Below is a small trained network, with its code and all its weights. Each question gives an input and a class and asks what happens when units are switched off, that is, made to give their printed mean instead of their output.

import numpy as np


def w(rows, s, z=0):
    codes = np.array(rows[::2]) - 128.0
    scale = np.full(codes.shape[1], s)
    scale[-1] = z or s
    return codes * scale


def f(y):
    return y / 2 * (1 + np.tanh(0.7978845608 * (y + 0.044715 * y**3)))


def log_softmax(a):
    a = a - a.max(-1, keepdims=True)
    return a - np.log(np.exp(a).sum(-1, keepdims=True))


def net(x, mask):
    res = np.array(x, float).reshape(1, 8) / 4 @ E
    y = f(res @ A[0][:, :-1].T + A[0][:, -1])
    res = res + np.where(mask, y, B[0][:, -1]) @ B[0][:, :-1]
    return log_softmax(res[-1] @ U[:, :-1].T + U[:, -1])


A, B = {}, {}
E = w([
[155,108,84,88,56,59,115,110,242,43,102,100],'x0',
[177,116,150,38,109,90,254,202,114,124,184,145],'x1',
[125,123,130,118,130,129,134,127,130,134,115,113],'x2',
[130,131,131,129,132,129,133,126,131,128,125,121],'x3',
[113,125,130,131,111,114,127,120,117,126,131,137],'x4',
[208,24,202,74,203,144,62,34,75,92,205,106],'x5',
[107,121,123,133,103,114,123,120,108,120,133,139],'x6',
[72,138,38,74,228,73,187,58,119,101,125,189],'x7',
],0.012)
A[0] = w([
[161,109,168,120,152,127,112,121,85,136,170,107,116],'neuron 0',
[137,114,163,140,76,144,110,162,135,138,147,104,111],'neuron 1',
[135,62,194,101,165,153,98,87,93,105,190,128,116],'neuron 2',
[131,112,160,141,164,188,125,118,22,197,135,141,151],'neuron 3',
[164,121,167,141,91,137,101,119,126,124,169,88,68],'neuron 4',
[148,105,203,150,80,154,101,154,142,130,159,97,141],'neuron 5',
[174,81,108,93,97,108,101,74,179,72,161,94,110],'neuron 6',
[112,132,165,144,153,141,131,147,79,155,148,147,112],'neuron 7',
[125,133,110,167,167,158,5,57,123,140,82,103,16],'neuron 8',
[171,74,157,117,165,123,103,88,85,119,158,104,119],'neuron 9',
[192,104,156,79,109,95,186,167,106,160,191,122,37],'neuron 10',
[104,108,70,76,217,118,146,55,107,87,151,174,69],'neuron 11',
[112,179,113,173,123,121,157,178,96,209,91,155,169],'neuron 12',
[171,85,180,160,86,154,104,136,103,131,148,96,107],'neuron 13',
[155,116,131,70,134,123,169,172,86,101,187,132,54],'neuron 14',
[139,120,158,126,116,138,118,143,108,108,119,143,3],'neuron 15',
[109,152,154,137,177,143,146,133,68,163,137,135,101],'neuron 16',
[145,106,118,118,86,94,109,121,213,83,105,120,143],'neuron 17',
],0.015,0.0055)
B[0] = w([
[134,163,134,141,98,158,148,161,116,135,108,132,201],'neuron 0',
[127,93,105,94,135,44,108,127,173,155,93,157,177],'neuron 1',
[152,204,86,184,39,221,159,198,137,108,70,68,250],'neuron 2',
[196,50,192,118,157,113,123,170,49,41,135,216,245],'neuron 3',
[81,112,120,117,162,90,76,125,190,111,134,115,176],'neuron 4',
[143,72,78,57,180,97,90,135,236,185,105,158,202],'neuron 5',
[169,129,194,155,215,176,138,176,67,60,161,190,217],'neuron 6',
[169,100,180,158,177,143,111,134,113,120,129,164,184],'neuron 7',
[21,154,214,88,10,92,128,41,105,191,205,113,234],'neuron 8',
[149,200,63,200,68,192,164,213,154,113,95,77,231],'neuron 9',
[24,165,196,96,70,106,118,72,101,171,194,96,214],'neuron 10',
[177,64,72,86,193,94,56,119,253,230,100,84,253],'neuron 11',
[143,183,111,126,84,189,169,184,149,91,65,118,225],'neuron 12',
[146,80,97,94,162,60,105,132,188,169,111,149,198],'neuron 13',
[90,130,166,135,39,97,89,67,132,155,204,75,204],'neuron 14',
[146,102,104,162,158,107,163,103,148,155,124,105,135],'neuron 15',
[165,61,142,101,156,104,86,112,100,96,145,150,196],'neuron 16',
[203,126,183,151,170,183,139,198,87,48,170,153,205],'neuron 17',
],0.011,0.025)
U = w([
[135,235,24,177,68,171,181,198,149,80,30,104,254],'0',
[213,65,179,144,212,136,101,127,44,32,154,129,95],'1',
[145,69,8,95,200,79,77,89,217,204,66,95,68],'2',
[39,176,188,121,53,107,117,26,90,174,202,87,106],'3',
],0.013,0.0086)

Each question gives the input, the list of numbers given to net, and the class t.
The units are the neurons (one row each of A and B). Each row of codes is followed by its name. A weight is (code - 128) times the scale printed after its matrix; where a second scale follows, it is the last column's (A, B and U).
mask holds one flag per neuron, in row order. A switched-off neuron (its flag False) gives its mean, the last column of its row in B, instead of its output. The means were averaged over made-up inputs and are rounded, as every weight is.
A unit's drop is (log p(t) with every unit on - log p(t) with that unit switched off) / (log p(t) with every unit on - log p(t) with every unit switched off).
unit that matters most: the unit with the biggest drop
top k neurons: the k neurons with the biggest drops, biggest first
drop when u is switched off: that unit's drop, to one decimal
input [4,5,-2,8,6,2,7,6], class 2: top 2 neurons -> (neuron 11; neuron 8)
input [6,-7,3,2,-6,-4,-5,5], class 3: top 2 neurons -> (neuron 8; neuron 3)
input [6,-3,-2,0,-5,-2,-7,6], class 1: unit that matters most -> neuron 17
input [3,-8,7,2,-1,-6,-8,4], class 3: top 2 neurons -> (neuron 8; neuron 2)
input [-7,-4,-4,1,8,-2,2,7], class 1: top 4 neurons -> (neuron 3; neuron 5; neuron 16; neuron 13)
input [7,7,1,8,-5,-1,8,-1], class 1: top 2 neurons -> (neuron 17; neuron 8)
input [-6,-7,-2,-2,6,-6,-1,6], class 3: top 2 neurons -> (neuron 8; neuron 2)
input [8,4,-4,6,-2,8,1,0], class 0: top 2 neurons -> (neuron 2; neuron 9)
input [-4,-4,1,-1,4,-3,-3,-2], class 1: top 3 neurons -> (neuron 2; neuron 10; neuron 9)
input [1,-8,7,-2,-5,7,8,6], class 3: top 2 neurons -> (neuron 8; neuron 12)
input [-4,-2,6,-5,-7,-3,-4,5], class 2: top 3 neurons -> (neuron 6; neuron 2; neuron 17)
input [8,2,4,5,1,0,5,-7], class 1: top 3 neurons -> (neuron 17; neuron 6; neuron 11)
input [-4,-6,-8,-8,5,-4,-8,-6], class 2: drop when neuron 10 is switched off -> 0.6
input [1,4,-8,-7,0,-1,8,-2], class 3: unit that matters most -> neuron 11
input [-5,7,-2,6,3,7,8,0], class 0: drop when neuron 9 is switched off -> 1.5
input [3,-3,-3,4,4,5,-5,-8], class 2: drop when neuron 13 is switched off -> 0.3
